Below is a small trained network, with its code and all its weights. Each question gives an input and a target symbol and asks what happens when units are switched off, that is, made to give their printed mean instead of their output.

import numpy as np


def w(rows, s, z=0):
    codes = np.array(rows[::2]) - 128.0
    scale = np.full(codes.shape[1], s)
    scale[-1] = z or s
    return codes * scale


def f(y):
    return np.maximum(y, 0)


def softmax(a):
    e = np.exp(a - a.max(-1, keepdims=True))
    return e / e.sum(-1, keepdims=True)


def log_softmax(a):
    a = a - a.max(-1, keepdims=True)
    return a - np.log(np.exp(a).sum(-1, keepdims=True))


def net(x, mask):
    ids = ['ΞΣαβγδεζθλμπτφψω'.index(c) for c in x.split()]
    T = len(ids)
    res = E[ids] + P[:T]
    q, k, v = (res @ M[0].T for M in (Q, K, V))
    z = softmax(np.where(np.tri(T) > 0, q @ k.T / 4**0.5, -1e9)) @ v
    res = res + np.where(mask[0], z, O[0][:, -1]) @ O[0][:, :-1]
    y = f(res @ A[0][:, :-1].T + A[0][:, -1])
    res = res + np.where(mask[1:17], y, B[0][:, -1]) @ B[0][:, :-1]
    return log_softmax(res[-1] @ U[:, :-1].T + U[:, -1])


Q, K, V, O, A, B = {}, {}, {}, {}, {}, {}
E = w([
[37,165,165,150,103,71,180,97,72,121,118,112],'Ξ',
[126,8,120,93,188,150,72,138,124,193,71,181],'Σ',
[30,71,190,109,126,57,173,85,118,115,68,132],'α',
[103,159,133,152,170,106,161,121,46,126,136,108],'β',
[80,117,135,131,146,105,111,52,151,82,141,158],'γ',
[172,63,153,182,230,176,65,216,87,92,172,185],'δ',
[27,39,16,133,124,186,113,105,100,154,148,146],'ε',
[56,132,179,87,181,102,112,123,114,171,129,84],'ζ',
[114,83,79,29,56,98,182,144,37,130,50,73],'θ',
[135,254,177,36,101,156,123,115,117,116,113,27],'λ',
[99,128,83,136,69,184,160,145,104,75,220,124],'μ',
[118,206,60,198,135,89,103,149,71,91,60,179],'π',
[223,154,135,92,120,79,195,212,40,87,153,114],'τ',
[162,184,51,234,191,107,186,83,58,97,214,165],'φ',
[107,170,82,114,57,125,179,136,247,121,61,233],'ψ',
[45,166,57,95,109,54,202,171,188,90,68,65],'ω',
],0.018)
P = w([
[67,133,207,123,175,124,168,53,95,61,91,170],'0',
[106,101,168,124,82,27,82,110,56,181,199,127],'1',
[53,160,175,11,168,151,134,157,55,92,107,197],'2',
[132,143,151,158,215,185,209,115,137,85,66,108],'3',
[168,130,112,142,82,98,155,153,91,209,154,76],'4',
[99,183,65,9,195,157,113,175,132,83,106,165],'5',
[157,122,106,142,232,213,203,133,154,84,72,80],'6',
],0.014)
Q[0] = w([
[118,182,144,138,99,83,127,118,155,168,117,152],'H1',
[119,131,121,68,64,95,65,134,128,130,200,184],'H1',
[60,161,117,76,222,179,204,114,94,26,118,126],'H1',
[72,152,78,1,180,109,157,183,75,90,152,222],'H1',
],0.011)
K[0] = w([
[88,191,180,90,168,56,160,82,138,127,135,156],'H1',
[130,247,114,207,123,115,122,52,96,126,99,131],'H1',
[200,100,7,117,98,165,171,220,192,101,125,125],'H1',
[242,204,1,152,162,147,164,131,204,131,104,41],'H1',
],0.0081)
V[0] = w([
[142,141,97,157,115,114,152,114,154,163,119,232],'H1',
[137,147,128,155,124,186,145,132,135,104,246,142],'H1',
[146,144,129,111,93,82,171,161,144,74,133,95],'H1',
[49,123,130,131,129,139,155,131,170,155,155,123],'H1',
],0.013)
O[0] = w([
[128,102,109,158,62,202,155,160,149,162,102,201,6],'H1',
[101,193,199,126,172,133,189,50,131,173,137,110,2],'H1',
[185,114,130,74,111,218,132,139,7,114,215,130,173],'H1',
[99,108,33,55,164,119,223,134,131,143,197,122,204],'H1',
],0.012,0.005)
A[0] = w([
[161,86,170,177,117,86,80,88,168,178,62,83,99],'N1',
[132,81,190,157,142,134,186,92,179,46,80,146,88],'N2',
[208,135,126,166,97,87,199,92,98,144,184,143,32],'N3',
[156,117,144,112,104,102,2,173,50,83,156,102,79],'N4',
[139,78,125,173,214,134,62,102,104,209,162,185,203],'N5',
[144,172,222,137,174,191,155,70,68,87,87,115,118],'N6',
[162,118,90,121,114,89,187,160,199,200,106,195,201],'N7',
[208,72,102,145,84,113,103,154,157,199,188,205,171],'N8',
[107,109,80,55,184,166,148,167,151,153,43,113,87],'N9',
[120,134,108,124,191,125,60,96,173,126,180,205,171],'N10',
[128,182,213,194,71,144,171,88,96,203,45,198,120],'N11',
[96,89,79,70,111,153,198,140,56,150,160,145,152],'N12',
[179,168,144,117,83,188,79,161,115,228,156,34,255],'N13',
[95,163,163,148,144,108,118,142,167,233,213,70,35],'N14',
[139,96,198,126,93,92,245,51,90,147,178,125,216],'N15',
[134,50,135,158,130,45,143,140,171,108,170,58,121],'N16',
],0.0072,0.0037)
B[0] = w([
[173,141,131,94,148,108,126,166,94,117,175,68,159],'N1',
[149,101,71,186,99,180,154,74,177,122,157,138,166],'N2',
[57,88,159,98,130,167,82,195,167,123,59,127,144],'N3',
[98,128,110,170,120,156,163,97,151,148,89,78,239],'N4',
[136,145,78,118,69,127,164,146,102,154,156,92,167],'N5',
[170,104,150,105,126,113,91,72,103,166,90,151,211],'N6',
[134,88,165,105,124,127,173,138,80,159,173,66,167],'N7',
[106,186,180,103,131,57,155,85,146,111,109,109,161],'N8',
[140,149,167,184,198,119,138,158,129,146,101,140,196],'N9',
[42,145,147,107,113,131,120,119,161,113,142,108,160],'N10',
[125,158,78,110,143,138,74,169,128,106,121,118,167],'N11',
[158,146,171,168,155,135,72,119,154,121,163,145,251],'N12',
[72,80,109,162,103,94,109,148,127,129,177,195,164],'N13',
[136,1,102,168,126,159,129,152,158,101,115,171,155],'N14',
[110,131,75,116,103,110,129,144,154,150,200,125,173],'N15',
[142,122,110,129,94,173,98,149,127,170,124,217,185],'N16',
],0.009,0.019)
U = w([
[113,164,67,151,6,12,124,140,70,192,236,107,255],'Ξ',
[176,81,118,200,80,108,68,176,170,188,161,127,121],'Σ',
[170,41,118,160,137,119,97,106,110,92,127,254,64],'α',
[142,139,99,177,158,56,181,50,19,105,144,194,127],'β',
[84,112,151,123,87,179,145,57,162,53,142,144,178],'γ',
[176,186,171,222,143,111,37,52,198,142,153,122,147],'δ',
[53,160,133,208,160,170,206,97,92,161,133,97,99],'ε',
[20,165,229,111,210,89,46,153,134,83,115,156,101],'ζ',
[73,63,108,105,99,249,128,118,122,80,87,31,73],'θ',
[83,145,130,21,126,167,150,90,85,141,136,7,124],'λ',
[167,142,138,60,149,153,156,41,119,202,213,142,68],'μ',
[45,160,152,151,78,223,77,164,137,105,71,173,146],'π',
[140,84,159,148,109,188,125,74,27,170,100,177,122],'τ',
[126,192,60,77,129,221,84,109,115,217,105,193,78],'φ',
[149,149,215,165,83,232,159,155,142,163,141,193,196],'ψ',
[139,114,132,128,194,206,105,132,84,55,191,143,50],'ω',
],0.0046,0.0044)

Each question gives the input, a string of symbols that net reads in full, and the target symbol t.
The units are the heads (4 rows each of Q, K, V and O) and the neurons (one row each of A and B). Each row of codes is followed by its name. A weight is (code - 128) times the scale printed after its matrix; where a second scale follows, it is the last column's (O, A, B and U).
mask holds one flag per unit, heads first, then neurons. A switched-off unit (its flag False) gives its mean, the last column of its rows in O or B, instead of its output. The means were averaged over made-up inputs and are rounded, as every weight is.
A unit's drop is (log p(t) with every unit on - log p(t) with that unit switched off) / (log p(t) with every unit on - log p(t) with every unit switched off).
The circuit of an input: a set's keep is (log p(t) with only the set's units on - log p(t) with every unit switched off) / (log p(t) with every unit on - log p(t) with every unit switched off). Starting from the 12 units with the biggest drops (on a tie, the unit counted first), units are removed one at a time, each time the one whose removal leaves the highest keep (on an exact tie, the one counted first), for as long as the keep stays at least 0.8.
units of the circuit, in order: the units of the circuit, biggest drop first
unit that matters most: the unit with the biggest drop
k most important neurons: the k neurons with the biggest drops, biggest first
input Ξ Σ μ, target μ: units of the circuit, in order -> (H1; N6)
input μ ε ε ζ Σ, target Ξ: unit that matters most -> N5
input ω δ ε, target ω: units of the circuit, in order -> (H1; N12)
input τ τ α, target τ: units of the circuit, in order -> (H1; N6)
input β λ ζ τ δ ε, target τ: units of the circuit, in order -> (H1; N6)
input ε γ θ ε, target ε: 3 most important neurons -> (N9; N7; N6)
input Ξ φ ε α, target ε: units of the circuit, in order -> (H1; N7)
input δ ω τ ψ δ α, target ψ: units of the circuit, in order -> (H1; N12)
input φ ω μ, target ω: units of the circuit, in order -> (H1; N12)
input β θ ζ Ξ, target θ: units of the circuit, in order -> (H1; N4)
input ε λ Ξ ψ β δ ζ, target δ: 2 most important neurons -> (N2; N6)
input α β ζ ζ, target ζ: 2 most important neurons -> (N4; N2)
input Ξ α ζ δ ζ ε, target ζ: units of the circuit, in order -> (N4; N9; H1)
input δ α α, target δ: units of the circuit, in order -> (H1; N2)
input ζ δ δ β ζ, target Σ: 3 most important neurons -> (N14; N16; N8)
input ω ω φ α δ μ, target μ: units of the circuit, in order -> (H1)
input Ξ ψ θ μ ζ Ξ β, target μ: 2 most important neurons -> (N15; N6)
input ψ θ ζ ζ δ β, target ζ: 2 most important neurons -> (N4; N11)
input α τ ζ Ξ, target τ: 2 most important neurons -> (N6; N12)
input λ ζ ζ β ε θ β, target θ: most important neuron -> (N4)
input ζ ζ φ Σ τ θ ζ, target θ: 2 most important neurons -> (N4; N12)
input ζ ζ τ Ξ δ, target Ξ: 3 most important neurons -> (N5; N12; N9)
